Here is a tiny trained network, its code and every weight. The questions are about switching its units off for an input and a target symbol, where a switched-off unit gives its printed mean instead of its output.

import numpy as np


def w(rows, s, z=0):
    codes = np.array(rows[::2]) - 128.0
    scale = np.full(codes.shape[1], s)
    scale[-1] = z or s
    return codes * scale


def norm(h):
    return h / np.sqrt((h * h).mean(-1, keepdims=True) + 1e-5)


def f(y):
    return y / 2 * (1 + np.tanh(0.7978845608 * (y + 0.044715 * y**3)))


def softmax(a):
    e = np.exp(a - a.max(-1, keepdims=True))
    return e / e.sum(-1, keepdims=True)


def log_softmax(a):
    a = a - a.max(-1, keepdims=True)
    return a - np.log(np.exp(a).sum(-1, keepdims=True))


def net(x, mask):
    ids = ['δεζηθξσφω'.index(c) for c in x.split()]
    T = len(ids)
    res = E[ids] + P[:T]
    u = 0
    for l in range(2):
        r = norm(res)
        for j in range(3):
            rows = slice(3 * j, 3 * j + 3)
            q, k, v = (r @ M[l][rows].T for M in (Q, K, V))
            z = softmax(np.where(np.tri(T) > 0, q @ k.T / 3**0.5, -1e9)) @ v
            o = O[l][rows]
            res = res + np.where(mask[u + j], z, o[:, -1]) @ o[:, :-1]
        u += 3
        y = f(norm(res) @ A[l][:, :-1].T + A[l][:, -1])
        res = res + np.where(mask[u : u + 8], y, B[l][:, -1]) @ B[l][:, :-1]
        u += 8
    return log_softmax(norm(res)[-1] @ U[:, :-1].T + U[:, -1])


Q, K, V, O, A, B = {}, {}, {}, {}, {}, {}
E = w([
[172,2,152,118],'δ',
[162,186,141,144],'ε',
[190,177,137,89],'ζ',
[157,183,124,96],'η',
[85,171,108,116],'θ',
[69,135,107,34],'ξ',
[129,143,200,89],'σ',
[112,115,117,106],'φ',
[189,153,93,240],'ω',
],0.028)
P = w([
[168,167,116,70],'0',
[150,140,131,76],'1',
[139,114,143,86],'2',
[133,87,158,101],'3',
[130,68,171,122],'4',
[126,43,189,149],'5',
[118,22,202,167],'6',
[118,3,207,173],'7',
],0.011)
Q[0] = w([
[58,172,79,209],'L0H0',
[120,36,173,118],'L0H0',
[127,199,192,214],'L0H0',
[121,104,3,201],'L0H1',
[126,140,164,182],'L0H1',
[137,121,108,193],'L0H1',
[157,146,30,169],'L0H2',
[156,147,106,85],'L0H2',
[143,137,131,172],'L0H2',
],0.016)
K[0] = w([
[2,209,58,216],'L0H0',
[119,18,175,144],'L0H0',
[135,218,159,204],'L0H0',
[251,211,83,103],'L0H1',
[124,157,114,66],'L0H1',
[169,171,76,73],'L0H1',
[45,218,97,133],'L0H2',
[91,124,118,82],'L0H2',
[158,173,136,58],'L0H2',
],0.013)
V[0] = w([
[135,107,121,157],'L0H0',
[160,34,59,2],'L0H0',
[115,194,59,130],'L0H0',
[152,126,165,122],'L0H1',
[103,86,148,129],'L0H1',
[196,135,123,142],'L0H1',
[214,148,120,160],'L0H2',
[142,13,107,187],'L0H2',
[153,93,131,108],'L0H2',
],0.01)
O[0] = w([
[162,164,113,125,101],'L0H0',
[102,172,140,253,253],'L0H0',
[122,140,123,27,33],'L0H0',
[104,127,170,94,170],'L0H1',
[150,68,151,74,161],'L0H1',
[78,150,143,178,95],'L0H1',
[149,119,111,162,128],'L0H2',
[63,184,183,153,80],'L0H2',
[121,170,204,225,193],'L0H2',
],0.0063,0.005)
A[0] = w([
[151,59,123,72,187],'L0N0',
[92,209,156,119,99],'L0N1',
[10,122,117,48,90],'L0N2',
[206,147,137,116,3],'L0N3',
[77,181,117,227,215],'L0N4',
[74,97,140,110,1],'L0N5',
[119,74,43,166,43],'L0N6',
[167,178,84,70,89],'L0N7',
],0.011,0.0046)
B[0] = w([
[118,84,124,156,212],'L0N0',
[103,89,254,56,155],'L0N1',
[241,48,156,116,194],'L0N2',
[188,108,193,122,160],'L0N3',
[44,45,102,81,255],'L0N4',
[208,143,146,129,116],'L0N5',
[65,196,234,187,127],'L0N6',
[152,56,182,163,181],'L0N7',
],0.0076,0.0045)
Q[1] = w([
[125,178,80,112],'L1H0',
[164,7,202,167],'L1H0',
[157,101,169,194],'L1H0',
[126,78,154,56],'L1H1',
[135,158,161,184],'L1H1',
[109,66,139,124],'L1H1',
[116,109,147,50],'L1H2',
[162,1,236,150],'L1H2',
[180,44,114,117],'L1H2',
],0.024)
K[1] = w([
[133,141,87,87],'L1H0',
[161,6,128,202],'L1H0',
[152,51,177,150],'L1H0',
[75,93,183,109],'L1H1',
[218,156,164,138],'L1H1',
[95,51,163,173],'L1H1',
[57,110,150,154],'L1H2',
[135,59,153,210],'L1H2',
[140,71,171,120],'L1H2',
],0.019)
V[1] = w([
[45,189,149,77],'L1H0',
[114,28,173,131],'L1H0',
[200,144,18,181],'L1H0',
[154,213,93,146],'L1H1',
[160,82,103,177],'L1H1',
[140,127,149,183],'L1H1',
[221,121,178,125],'L1H2',
[89,123,247,100],'L1H2',
[138,187,128,173],'L1H2',
],0.012)
O[1] = w([
[192,70,149,146,21],'L1H0',
[145,196,125,88,255],'L1H0',
[4,120,152,195,101],'L1H0',
[97,161,187,98,36],'L1H1',
[135,102,143,141,143],'L1H1',
[122,101,129,138,143],'L1H1',
[112,159,135,61,175],'L1H2',
[94,22,202,51,198],'L1H2',
[135,155,167,131,81],'L1H2',
],0.014,0.01)
A[1] = w([
[231,37,132,97,166],'L1N0',
[16,142,179,235,211],'L1N1',
[78,62,7,96,174],'L1N2',
[133,114,129,99,168],'L1N3',
[254,11,113,232,59],'L1N4',
[244,157,115,144,184],'L1N5',
[154,169,252,144,1],'L1N6',
[85,15,175,192,196],'L1N7',
],0.015,0.0063)
B[1] = w([
[120,85,113,119,248],'L1N0',
[79,37,133,182,196],'L1N1',
[136,171,145,169,188],'L1N2',
[137,108,109,141,165],'L1N3',
[251,74,138,193,191],'L1N4',
[90,142,86,198,171],'L1N5',
[251,111,134,139,136],'L1N6',
[170,92,80,136,189],'L1N7',
],0.019,0.014)
U = w([
[136,117,215,141,27],'δ',
[126,166,123,115,172],'ε',
[182,188,159,129,207],'ζ',
[99,167,124,108,198],'η',
[132,198,65,144,238],'θ',
[119,135,4,97,20],'ξ',
[130,70,124,50,46],'σ',
[199,112,93,170,153],'φ',
[65,121,102,166,252],'ω',
],0.015,0.0034)

Each question gives the input, a string of symbols that net reads in full, and the target symbol t.
The units are the heads (3 rows each of Q, K, V and O) and the neurons (one row each of A and B). Each row of codes is followed by its name. A weight is (code - 128) times the scale printed after its matrix; where a second scale follows, it is the last column's (O, A, B and U).
mask holds one flag per unit, layer by layer, with each layer's heads first. A switched-off unit (its flag False) gives its mean, the last column of its rows in O or B, instead of its output. The means were averaged over made-up inputs and are rounded, as every weight is.
A unit's drop is (log p(t) with every unit on - log p(t) with that unit switched off) / (log p(t) with every unit on - log p(t) with every unit switched off).
The circuit of an input: a set's keep is (log p(t) with only the set's units on - log p(t) with every unit switched off) / (log p(t) with every unit on - log p(t) with every unit switched off). Starting from the 12 units with the biggest drops (on a tie, the unit counted first), units are removed one at a time, each time the one whose removal leaves the highest keep (on an exact tie, the one counted first), for as long as the keep stays at least 0.8.
circuit, biggest first: the units of the circuit, biggest drop first
most important unit: the unit with the biggest drop
k most important neurons: the k neurons with the biggest drops, biggest first
k most important neurons of layer l: the k neurons of layer l with the biggest drops, biggest first
which heads matter: for each layer, one digit per head in row order, 1 if its drop is at least 0.15 and else 0, layers parted by /
input ξ ω φ φ ω ξ η, target ω: circuit, biggest first	(L1H0, L0H2)
input σ η δ σ ζ ω θ ε, target ξ: which heads matter	101 / 100
input σ ω ε, target ω: which heads matter	000 / 100
input ω θ σ, target ω: 2 most important neurons	(L0N7, L0N4)
input φ θ ω σ σ, target ω: which heads matter	100 / 100
input ξ ε σ ω σ ω η, target ω: which heads matter	000 / 100
input σ σ φ σ ε η σ σ, target σ: which heads matter	100 / 001
input ξ σ θ θ ξ ε ε ξ, target ξ: most important neuron	(L1N4)
input ζ ξ ξ η η, target ξ: circuit, biggest first	(L1N4, L1H1)
input ζ ζ σ, target σ: which heads matter	000 / 001
input σ φ ε ε δ σ ξ, target η: which heads matter	101 / 100
input σ σ ζ θ ε ε, target θ: 3 most important neurons	(L0N7, L0N1, L1N0)
input σ φ δ ζ η σ σ φ, target ω: circuit, biggest first	(L0H0, L1N4, L1H0)
input ζ φ σ ζ ζ θ, target θ: 2 most important neurons of layer 0	(L0N2, L0N4)
input θ θ η, target θ: which heads matter	101 / 001
input φ σ θ ζ ω ξ, target ω: circuit, biggest first	(L1H0)
input ω θ σ σ ζ, target σ: circuit, biggest first	(L1H2, L1N4)
input σ ξ ε θ ζ φ ξ, target φ: 2 most important neurons of layer 0	(L0N2, L0N4)
input φ η θ ζ σ ω φ, target ω: which heads matter	001 / 000
input ξ ξ ξ ζ, target ξ: 3 most important neurons	(L0N2, L1N4, L1N5)
input ω ε ζ, target ω: 3 most important neurons	(L0N4, L1N1, L1N4)
input δ ζ φ σ ξ, target η: most important unit	L0N2
input σ φ σ θ ζ ξ, target ξ: 4 most important neurons	(L0N2, L1N4, L0N4, L0N1)
input η σ δ σ ζ σ, target δ: which heads matter	101 / 100
input η θ ζ η θ, target θ: 3 most important neurons of layer 1	(L1N2, L1N4, L1N1)
input ε φ δ θ ζ θ, target σ: which heads matter	101 / 000
input σ ζ ω σ ξ ε, target σ: most important neuron of layer 0	(L0N0)
input θ ζ ζ, target θ: 2 most important neurons	(L1N1, L1N0)
input φ ε ω ζ, target ω: which heads matter	100 / 100
